[[ 52.9  18.8   1.7 -33.6 -30.0  48.8   1.5  -7.3]
 [ 52.0 -59.2 -36.0 -24.8  -9.3  10.5 -18.6  -7.2]
 [-11.3 -12.0   4.9  -7.4 -13.3 -10.7  52.2 -18.4]
 [-31.0  30.3   0.8  40.4  38.1   1.1 -20.7 -48.2]
 [-15.6  -1.8  28.7 -20.2  28.2  31.9 -16.7  25.5]
 [ 15.1   4.0 -13.3 -16.7 -18.9  26.5  -6.5  20.6]
 [ 20.0  25.8 -42.6  36.5  -0.8   3.7 -24.3 -61.8]
 [-30.7  23.7  -0.4 -28.2  17.7  44.2   7.2  29.5]] → 1.5

[[  4.8   9.9   9.2  -1.3   4.8   7.1   9.4  10.3  14.3  11.7  22.5   8.7
  -17.6]
 [ 14.5  14.4  15.3  15.9  13.7 -20.1  23.1  28.3  17.1  18.6  32.8 -11.1
  -13.3]
 [  8.1  10.5  13.3  30.6  10.2 -25.2  11.5   9.5   7.8  11.5  30.9  10.8
   -1.9]
 [ 14.1  15.1  16.6  21.4  14.6 -23.6  22.2  26.0  16.5  18.8  36.1  -5.9
  -12.0]
 [  9.5  10.4  12.2  25.8  10.8 -12.7  15.4  16.7   9.7  11.9  30.4  -1.9
   -6.1]
 [ -9.8  -5.5  -6.3  -3.7  -3.4  14.6  -7.2  -9.0  -4.1 -10.0   2.7  18.6
    9.8]
 [ 15.3  14.3  17.3  23.2  12.7 -45.3  16.8  16.6  13.6  19.4  26.2  -0.2
   -8.7]
 [  3.0   2.5  -1.0 -10.6   0.6  45.0  10.3  18.5   6.7   3.4   4.0 -28.8
  -18.8]
 [-22.0 -12.8  -7.6  -6.4  -4.0   3.7 -33.5 -38.9 -23.0 -13.7 -19.6  42.7
    8.0]
 [  2.4   4.0   1.0 -12.0  -0.2  27.2   7.7  11.8   9.9   4.6   7.3  -9.5
  -17.1]] → 8.7

[[  8.5  -8.9   1.4  13.8  -9.0   2.9  -2.0 -13.2  21.5  16.7  35.3  16.7
   17.0  -0.9]
 [-54.7 -10.0  13.8  -6.0  -9.0   2.9   3.8 -32.2 -15.6   4.0 -32.2  -6.5
   17.1  30.2]
 [  3.9   6.3 -17.4  -2.1 -45.0   2.9   3.4  15.0  50.7  41.8  13.3  -6.5
   44.7  -6.0]
 [  5.5   3.0  12.2  -6.0  -9.0  -6.6   6.3  30.4  20.8  11.4  -4.7  -0.6
  -30.3  -6.0]
 [-22.5 -14.2  -0.3  -6.0 -16.8 -24.7 -17.5   0.1  14.9 -23.8  10.8 -34.9
   54.9  22.3]] → 17.0

[[-15.0   0.6  22.3 -22.2  11.1  -4.1   2.1   1.5 -21.0 -17.4]
 [ 10.4   1.5  -9.7  13.0  -2.4   4.3   1.5   1.0  12.9  11.4]
 [ -9.9  -6.3  -1.5 -11.3  -4.3  -7.4  -6.1  -6.1 -11.1 -10.4]
 [-14.8   0.7  25.3 -21.3  12.7  -4.3   3.0   3.3 -22.5 -16.6]
 [-13.2  -2.6  12.3 -18.7   5.0  -5.8  -1.4  -2.1 -17.4 -15.0]
 [ -1.0  18.5  47.2  -9.8  32.5  12.5  20.8  20.4  -9.4  -3.8]] → -21.0

[[  7.1   4.3  23.1 -26.7 -13.5  21.0  10.1 -25.8  -8.0  29.4  17.6 -15.1
  -20.0  24.0  -4.2]
 [ 19.2  -3.3 -15.3 -26.8   1.0  16.8  -0.5  -5.8   9.9  -1.7  13.9  11.9
   -4.7 -13.5 -26.9]
 [ 18.8  13.2  13.0 -22.7 -34.8  19.2   8.6   7.9  -3.6  18.9  17.1 -34.6
  -36.0  24.8  22.9]
 [ 27.4  19.0 -17.2 -34.3 -18.4  13.9  17.7   7.5  15.2   5.6  20.1 -14.3
  -20.4   4.8   5.5]
 [ 18.9   8.6  -4.1 -34.8  -9.9  15.2  14.6 -10.3   5.0  13.2  21.3  -9.3
  -19.6  19.7  -1.2]
 [ 25.3   9.1 -11.1 -20.6 -40.5  24.0   4.0  29.1   4.1   7.8  13.2 -22.6
  -31.3  -6.9   3.4]
 [-32.5 -29.0  14.9  48.7  50.9 -31.2 -28.3 -31.4  -9.1 -21.7 -26.5  48.5
   49.4  -7.2 -13.7]
 [-18.7  -1.4  -0.1  16.8  -5.3   8.6   5.3  -4.3  -3.7  17.1 -15.1  16.4
   23.2 -47.8 -40.8]
 [ 22.6  11.0 -12.1 -36.0 -10.9  16.9  13.9  -4.4   9.9  10.5  20.4  -8.8
  -19.5  11.0  -6.5]
 [ -1.8  -9.8   5.4 -24.0  20.1  11.5   8.5 -41.3  -3.4  13.5  12.3  23.2
   10.6   1.2 -34.8]
 [ 20.8  22.7  -1.6 -19.0 -38.6  13.7  16.1  23.4   2.9  12.9  13.4 -38.0
  -33.5  15.7  30.7]] → 24.0

[[ -8.1 -11.1  -6.5  -3.1  -0.1  -0.1   6.1   5.9   6.9  -9.1  -1.2]
 [ -1.5  -6.6   9.0  16.3   3.6   3.8   1.0  -7.5 -14.6   0.4   1.7]
 [  5.0 -10.5  11.7  -7.3   2.1   8.5 -10.8  -0.5  -2.3  -8.8   9.3]
 [ -4.1  -3.2   7.0   4.8   9.3   6.7   2.0   0.0   1.8   3.7  -0.4]
 [ -7.5  -3.8   3.0 -19.2  -2.3   1.7  -2.7   0.7   6.7 -13.3  -9.6]
 [ -6.5  17.0   4.8 -24.8   4.0   5.0  -5.5  18.0  10.5   5.6  -7.8]
 [-12.1 -16.8   5.2  54.9   2.7   3.7 -12.0 -42.5 -39.6 -12.1  -8.1]
 [  5.9  10.5  -3.1  14.1  -2.7  -2.6   0.2  10.5   6.5   9.6   5.3]
 [ 11.9   8.5  -9.9 -48.7   3.9  -7.4  -5.6  39.7  18.0  18.6  15.3]
 [ -7.9  -3.6   9.2 -16.2  -3.0   6.8   1.0  16.2  20.1  -2.6  -7.1]] → -9.1

[[-36.9  20.9  18.7 -34.7 -18.5  16.1  37.7  15.7 -25.4  -2.8 -23.3]
 [ -5.5 -46.7  24.5  24.9  56.7 -18.6 -14.4  -1.8   0.9 -33.8  -0.2]
 [ -7.7 -20.2 -11.2  12.4 -27.4  12.7  15.9   7.3  20.6 -23.3 -15.7]
 [ -2.3  -3.5  26.9  -3.7  52.9 -18.7 -15.5  -4.6 -22.6   2.4  10.6]
 [  1.7 -10.1  23.0   3.6  52.7 -20.0 -19.0  -6.0 -16.5  -1.0  11.9]] → -2.8

[[-44.4  -4.1 -13.0 -13.0  20.1  15.1  -5.6  -7.5]
 [  8.8  -3.9 -12.7 -12.8 -17.5 -15.8 -12.5  -8.2]
 [-32.7  -3.8 -13.0 -13.1  12.6   8.3  -6.4  -8.0]
 [ 15.0  -3.6 -13.3 -12.6 -22.1 -20.4 -11.9  -7.1]
 [-53.8  -4.0 -14.9 -11.9  25.9  19.5  -2.3  -4.4]
 [  5.6  -3.6 -14.5 -11.8 -16.0 -15.8  -9.9  -6.0]
 [ -6.1  -3.4 -13.3 -12.7  -7.7  -8.9  -9.3  -7.0]
 [  7.3  -3.7 -13.9 -12.0 -17.8 -16.6 -11.2  -6.4]
 [  0.6  -3.4 -12.3 -13.3 -11.9 -12.5 -11.3  -8.8]] → -5.6
---
[3065 1058 4521 6886 9776] ==> 6886
[11 71 97 89] ==> 97
[ -86  344 -662  861] ==> -662
[42 78 39  1] ==> 39
[ 684 -760  284  771 -325] ==> 771
[ 1 95 80 93 74] ==> 93
[ 47  40  14 -42   0] ==> -42
